Below are the code and all the weights of a small trained network. Each question names an input and a class and asks about switching units off, where a switched-off unit gives its printed mean instead of its output.

import numpy as np


def w(rows, s, z=0):
    codes = np.array(rows[::2]) - 128.0
    scale = np.full(codes.shape[1], s)
    scale[-1] = z or s
    return codes * scale


def f(y):
    return np.maximum(y, 0)


def log_softmax(a):
    a = a - a.max(-1, keepdims=True)
    return a - np.log(np.exp(a).sum(-1, keepdims=True))


def net(x, mask):
    res = np.array(x, float).reshape(1, 5) / 4 @ E
    y = f(res @ A[0][:, :-1].T + A[0][:, -1])
    res = res + np.where(mask, y, B[0][:, -1]) @ B[0][:, :-1]
    return log_softmax(res[-1] @ U[:, :-1].T + U[:, -1])


A, B = {}, {}
E = w([
[134,90,152,173,113,204,186],'x0',
[129,142,41,70,141,134,136],'x1',
[140,254,153,137,131,191,176],'x2',
[117,112,74,210,122,88,92],'x3',
[123,128,121,118,149,195,57],'x4',
],0.0068)
A[0] = w([
[127,138,137,118,134,140,107,79],'N0',
[126,131,111,110,129,4,120,195],'N1',
[124,118,113,138,122,149,106,5],'N2',
[120,127,90,134,124,132,125,48],'N3',
[131,154,129,161,124,134,134,217],'N4',
[130,135,163,170,123,143,153,145],'N5',
[128,185,162,135,128,88,162,126],'N6',
[130,143,151,175,128,139,145,158],'N7',
[124,50,181,185,127,82,92,143],'N8',
[130,137,194,89,119,154,223,145],'N9',
[131,101,143,118,124,110,161,135],'N10',
[123,51,110,153,130,174,134,181],'N11',
[133,96,147,146,133,113,118,150],'N12',
[131,159,130,105,127,137,114,125],'N13',
[134,114,147,110,128,105,159,145],'N14',
[124,158,162,221,123,150,162,160],'N15',
[136,75,117,148,128,156,128,200],'N16',
[127,79,153,106,122,103,186,125],'N17',
[128,118,119,135,129,91,105,214],'N18',
[130,152,192,62,129,174,75,219],'N19',
[132,86,155,156,120,104,107,120],'N20',
],0.021,0.0021)
B[0] = w([
[132,106,127,112,135,140,130,147],'N0',
[136,152,101,122,75,4,139,254],'N1',
[122,132,134,148,128,117,163,149],'N2',
[94,135,169,177,125,116,127,153],'N3',
[98,126,144,182,125,136,151,176],'N4',
[122,120,107,186,139,152,141,185],'N5',
[115,93,107,148,144,156,173,187],'N6',
[135,128,110,182,139,148,147,181],'N7',
[131,141,172,159,153,159,6,241],'N8',
[162,169,180,111,216,84,161,235],'N9',
[107,95,115,118,116,136,148,157],'N10',
[133,144,92,95,44,145,144,216],'N11',
[111,114,136,146,137,134,83,169],'N12',
[95,86,158,138,132,138,125,167],'N13',
[94,105,118,137,135,133,160,157],'N14',
[151,134,102,228,147,168,175,227],'N15',
[108,137,104,116,74,134,146,192],'N16',
[112,92,97,101,93,159,162,177],'N17',
[111,135,145,155,113,76,124,190],'N18',
[89,54,136,60,153,166,148,234],'N19',
[133,137,146,137,146,140,66,186],'N20',
],0.037,0.0096)
U = w([
[172,191,162,218,197,152,120,147],'0',
[108,125,34,134,75,113,227,139],'1',
[189,224,136,44,118,143,163,42],'2',
[225,170,118,100,151,147,81,4],'3',
[122,167,124,122,61,82,10,98],'4',
[79,68,126,122,129,253,117,182],'5',
[116,113,188,49,185,84,149,183],'6',
],0.0066,0.0026)

Each question gives the input, the list of numbers given to net, and the class t.
The units are the neurons (one row each of A and B). Each row of codes is followed by its name. A weight is (code - 128) times the scale printed after its matrix; where a second scale follows, it is the last column's (A, B and U).
mask holds one flag per neuron, in row order. A switched-off neuron (its flag False) gives its mean, the last column of its row in B, instead of its output. The means were averaged over made-up inputs and are rounded, as every weight is.
A unit's drop is (log p(t) with every unit on - log p(t) with that unit switched off) / (log p(t) with every unit on - log p(t) with every unit switched off).
The circuit of an input: a set's keep is (log p(t) with only the set's units on - log p(t) with every unit switched off) / (log p(t) with every unit on - log p(t) with every unit switched off). Starting from the 12 units with the biggest drops (on a tie, the unit counted first), units are removed one at a time, each time the one whose removal leaves the highest keep (on an exact tie, the one counted first), for as long as the keep stays at least 0.8.
units of the circuit, in order: the units of the circuit, biggest drop first
unit that matters most: the unit with the biggest drop
top k neurons: the k neurons with the biggest drops, biggest first
drop when u is switched off: that unit's drop, to one decimal
input [-1,0,-4,-6,4], class 5: top neuron => N1
input [-2,-6,5,-7,4], class 6: units of the circuit, in order => N9, N19
input [-2,3,4,-2,-7], class 6: top 4 neurons => N9, N11, N15, N16
input [3,8,2,-1,1], class 6: units of the circuit, in order => N15, N11
input [-4,6,-2,0,6], class 6: units of the circuit, in order => N15, N11
input [-7,-8,-7,-8,-7], class 4: top 2 neurons => N8, N1
input [-3,-8,4,-4,1], class 5: top 3 neurons => N19, N1, N6
input [7,-7,-4,2,2], class 5: top 2 neurons => N1, N11
input [4,-1,0,-8,-8], class 6: top 2 neurons => N9, N17
input [-5,5,2,1,8], class 5: top 2 neurons => N1, N9
input [-3,2,5,7,7], class 5: top 3 neurons => N1, N9, N8
input [-5,-7,0,1,4], class 4: top 2 neurons => N9, N15
input [-4,5,-3,-5,1], class 6: top 2 neurons => N15, N11
input [6,5,6,1,-7], class 0: unit that matters most => N9
input [4,0,-3,1,-3], class 5: top 4 neurons => N1, N17, N10, N9
input [7,7,4,5,-6], class 0: top 2 neurons => N1, N19
input [-5,5,3,-4,2], class 5: top 3 neurons => N1, N9, N19
input [-1,-5,-4,-5,0], class 5: drop when N1 is switched off => 1.1
input [-3,-4,1,-7,-5], class 6: drop when N9 is switched off => 1.9
input [0,4,7,-1,8], class 5: unit that matters most => N1
input [3,4,3,-4,4], class 6: drop when N9 is switched off => 0.1
input [4,8,3,-5,-6], class 6: drop when N9 is switched off => 0.9
